Below is a small trained network, with its code and all its weights. Each question gives an input and a target symbol and asks what happens when units are switched off, that is, made to give their printed mean instead of their output.

import numpy as np


def w(rows, s, z=0):
    codes = np.array(rows[::2]) - 128.0
    scale = np.full(codes.shape[1], s)
    scale[-1] = z or s
    return codes * scale


def norm(h):
    return h / np.sqrt((h * h).mean(-1, keepdims=True) + 1e-5)


def f(y):
    return np.maximum(y, 0)


def softmax(a):
    e = np.exp(a - a.max(-1, keepdims=True))
    return e / e.sum(-1, keepdims=True)


def log_softmax(a):
    a = a - a.max(-1, keepdims=True)
    return a - np.log(np.exp(a).sum(-1, keepdims=True))


def net(x, mask):
    ids = ['ΓΦΩαζημξσψ'.index(c) for c in x.split()]
    T = len(ids)
    res = E[ids] + P[:T]
    r = norm(res)
    for j in range(2):
        rows = slice(3 * j, 3 * j + 3)
        q, k, v = (r @ M[0][rows].T for M in (Q, K, V))
        z = softmax(np.where(np.tri(T) > 0, q @ k.T / 3**0.5, -1e9)) @ v
        o = O[0][rows]
        res = res + np.where(mask[j], z, o[:, -1]) @ o[:, :-1]
    y = f(norm(res) @ A[0][:, :-1].T + A[0][:, -1])
    res = res + np.where(mask[2:10], y, B[0][:, -1]) @ B[0][:, :-1]
    return log_softmax(norm(res)[-1] @ U[:, :-1].T + U[:, -1])


Q, K, V, O, A, B = {}, {}, {}, {}, {}, {}
E = w([
[109,69,97,55,107,136,107,166,107,161,125],'Γ',
[78,188,97,167,200,132,54,108,162,158,167],'Φ',
[134,171,107,92,91,130,107,147,110,227,66],'Ω',
[91,132,97,163,134,188,81,106,144,121,153],'α',
[124,227,129,102,201,207,46,123,98,134,95],'ζ',
[129,169,82,100,111,102,141,59,92,90,176],'η',
[167,148,141,107,192,144,180,119,170,140,145],'μ',
[164,124,151,250,190,162,82,112,95,92,153],'ξ',
[208,99,162,93,116,166,58,116,106,91,79],'σ',
[142,155,121,132,120,59,131,163,175,110,84],'ψ',
],0.022)
P = w([
[180,254,93,33,145,154,86,215,130,183,156],'0',
[55,71,123,93,203,143,147,207,62,95,126],'1',
[127,142,26,128,193,161,96,111,156,107,70],'2',
[169,191,112,68,98,138,113,192,162,168,166],'3',
[23,83,180,139,184,114,138,130,94,107,114],'4',
[125,130,31,149,175,146,125,89,174,111,78],'5',
[176,180,125,73,71,126,136,162,167,171,172],'6',
[23,92,210,168,165,97,142,90,125,110,115],'7',
[122,109,31,162,157,136,159,78,180,110,81],'8',
[176,165,133,91,51,112,160,150,180,166,173],'9',
[28,89,229,193,143,79,160,57,152,115,127],'10',
[121,108,44,180,140,132,189,58,167,109,78],'11',
[156,176,121,85,61,116,169,158,168,172,170],'12',
],0.014)
Q[0] = w([
[151,122,134,150,92,88,86,42,9,102,178],'H1',
[87,132,22,75,143,71,124,56,132,168,151],'H1',
[184,197,85,246,163,115,145,162,105,155,126],'H1',
[163,135,17,124,132,91,136,10,107,103,90],'H2',
[136,121,35,134,163,162,173,48,161,92,48],'H2',
[148,142,169,96,83,153,120,142,66,143,241],'H2',
],0.012)
K[0] = w([
[194,169,115,98,139,112,184,92,77,51,162],'H1',
[76,131,65,100,101,89,190,100,156,169,163],'H1',
[122,177,141,247,161,129,135,123,132,130,137],'H1',
[132,186,127,114,97,58,196,94,137,50,157],'H2',
[161,117,127,125,138,78,234,73,163,123,127],'H2',
[116,141,99,103,159,171,47,146,62,147,139],'H2',
],0.014)
V[0] = w([
[148,34,147,187,121,120,54,95,184,183,108],'H1',
[181,126,159,97,210,140,144,128,163,115,99],'H1',
[124,92,182,111,71,79,174,71,170,151,207],'H1',
[167,77,168,106,223,237,194,133,195,228,146],'H2',
[114,102,166,185,117,141,52,254,198,139,63],'H2',
[143,73,138,152,106,169,27,36,16,254,168],'H2',
],0.0071)
O[0] = w([
[94,189,88,116,208,142,211,136,102,149,109,119],'H1',
[128,133,104,134,165,110,177,123,212,160,140,120],'H1',
[161,113,126,54,170,152,16,183,105,100,146,1],'H1',
[94,128,178,71,112,58,45,182,24,225,176,146],'H2',
[132,6,168,37,41,159,156,150,80,2,192,113],'H2',
[167,90,69,128,125,72,76,118,213,185,208,112],'H2',
],0.0084,0.0061)
A[0] = w([
[82,118,248,153,111,24,142,218,136,96,126,107],'N1',
[28,47,167,139,82,73,142,78,185,143,41,116],'N2',
[183,132,168,65,148,162,90,150,133,145,175,82],'N3',
[146,188,75,100,159,61,103,118,172,153,123,9],'N4',
[213,145,146,131,74,94,155,109,143,142,57,88],'N5',
[141,138,89,167,196,86,92,111,100,61,104,253],'N6',
[132,172,173,137,177,115,133,186,105,104,215,154],'N7',
[139,118,195,67,203,150,129,172,146,100,107,88],'N8',
],0.012,0.0049)
B[0] = w([
[142,165,30,128,215,151,158,7,191,117,83,205],'N1',
[198,195,233,219,103,148,94,114,164,94,128,248],'N2',
[86,95,130,136,162,175,167,127,156,87,89,199],'N3',
[133,43,176,164,139,98,188,119,90,53,119,217],'N4',
[59,135,94,151,190,133,106,123,62,138,188,193],'N5',
[133,129,159,16,93,135,122,176,124,157,154,255],'N6',
[165,144,112,164,47,103,105,139,113,102,113,206],'N7',
[103,132,117,164,132,88,181,172,136,206,218,158],'N8',
],0.012,0.0073)
U = w([
[246,143,109,120,42,108,120,140,139,176,57,181],'Γ',
[60,60,154,138,224,162,118,109,139,154,147,93],'Φ',
[66,77,143,236,119,106,118,114,85,126,114,91],'Ω',
[92,182,73,103,77,155,101,103,186,136,155,110],'α',
[166,105,142,18,116,112,93,132,171,140,70,255],'ζ',
[134,144,4,154,185,129,126,117,153,149,71,158],'η',
[93,142,173,118,116,126,135,134,58,215,123,165],'μ',
[200,134,156,130,158,143,201,185,177,181,184,74],'ξ',
[201,131,98,112,167,156,101,90,46,114,174,117],'σ',
[118,156,130,114,110,185,179,132,95,83,69,91],'ψ',
],0.014,0.0088)

Each question gives the input, a string of symbols that net reads in full, and the target symbol t.
The units are the heads (3 rows each of Q, K, V and O) and the neurons (one row each of A and B). Each row of codes is followed by its name. A weight is (code - 128) times the scale printed after its matrix; where a second scale follows, it is the last column's (O, A, B and U).
mask holds one flag per unit, heads first, then neurons. A switched-off unit (its flag False) gives its mean, the last column of its rows in O or B, instead of its output. The means were averaged over made-up inputs and are rounded, as every weight is.
A unit's drop is (log p(t) with every unit on - log p(t) with that unit switched off) / (log p(t) with every unit on - log p(t) with every unit switched off).
The circuit of an input: a set's keep is (log p(t) with only the set's units on - log p(t) with every unit switched off) / (log p(t) with every unit on - log p(t) with every unit switched off). Starting from all 10 units, units are removed one at a time, each time the one whose removal leaves the highest keep (on an exact tie, the one counted first), for as long as the keep stays at least 0.8.
circuit, biggest first: the units of the circuit, biggest drop first
most important unit: the unit with the biggest drop
k most important neurons: the k neurons with the biggest drops, biggest first
heads that matter: for each layer, one digit per head in row order, 1 if its drop is at least 0.15 and else 0, layers parted by /
input Φ ξ Φ Φ μ, target η: circuit, biggest first -> [N1 H2]
input ξ ψ Γ Γ α Γ, target ψ: circuit, biggest first -> [H2]
input Φ α ξ Ω Φ α Γ η, target ζ: circuit, biggest first -> [N6 H1]
input α ξ Γ, target Γ: circuit, biggest first -> [H1 N2]
input ξ ξ η α η α Ω Ω η ζ ψ α σ, target Φ: circuit, biggest first -> [N3 N5]
input α Γ σ Φ η Γ η Ω μ α α ξ, target μ: heads that matter -> 01
input Γ ψ α α ψ Φ α Φ Γ Ω Γ Φ, target ψ: heads that matter -> 01
input Ω Ω ζ, target ζ: heads that matter -> 00
input Ω Γ Ω Ω Γ α η ζ, target μ: circuit, biggest first -> [N1 N6]
input Ω Φ α ξ α Ω η Φ η Φ α ψ ζ, target ψ: 2 most important neurons -> [N3 N7]
input α σ η Φ α Ω σ, target Φ: circuit, biggest first -> [N5 N3]
input ξ Φ ξ, target ξ: 3 most important neurons -> [N6 N1 N5]
input μ μ ξ Ω, target μ: 2 most important neurons -> [N5 N1]
input ξ α ξ Γ ζ η ψ σ ζ Γ, target ζ: most important unit -> H1
input Γ μ ξ α σ, target ξ: circuit, biggest first -> [N8 H1]
input Ω Φ Φ, target Φ: circuit, biggest first -> [N4 N6]
input α α Γ μ Γ ψ α ζ Ω α ξ, target σ: 3 most important neurons -> [N6 N7 N1]
input ψ α μ ψ Γ Γ η Γ α η η, target ζ: circuit, biggest first -> [H1 N6]
input Φ α ψ σ Γ Φ Φ, target Ω: 2 most important neurons -> [N4 N6]
input ζ Γ η α Ω σ ψ η μ Ω Γ Ω ξ, target Γ: most important unit -> N7
input σ μ ξ Ω η α α σ μ α Φ, target α: 3 most important neurons -> [N1 N7 N6]
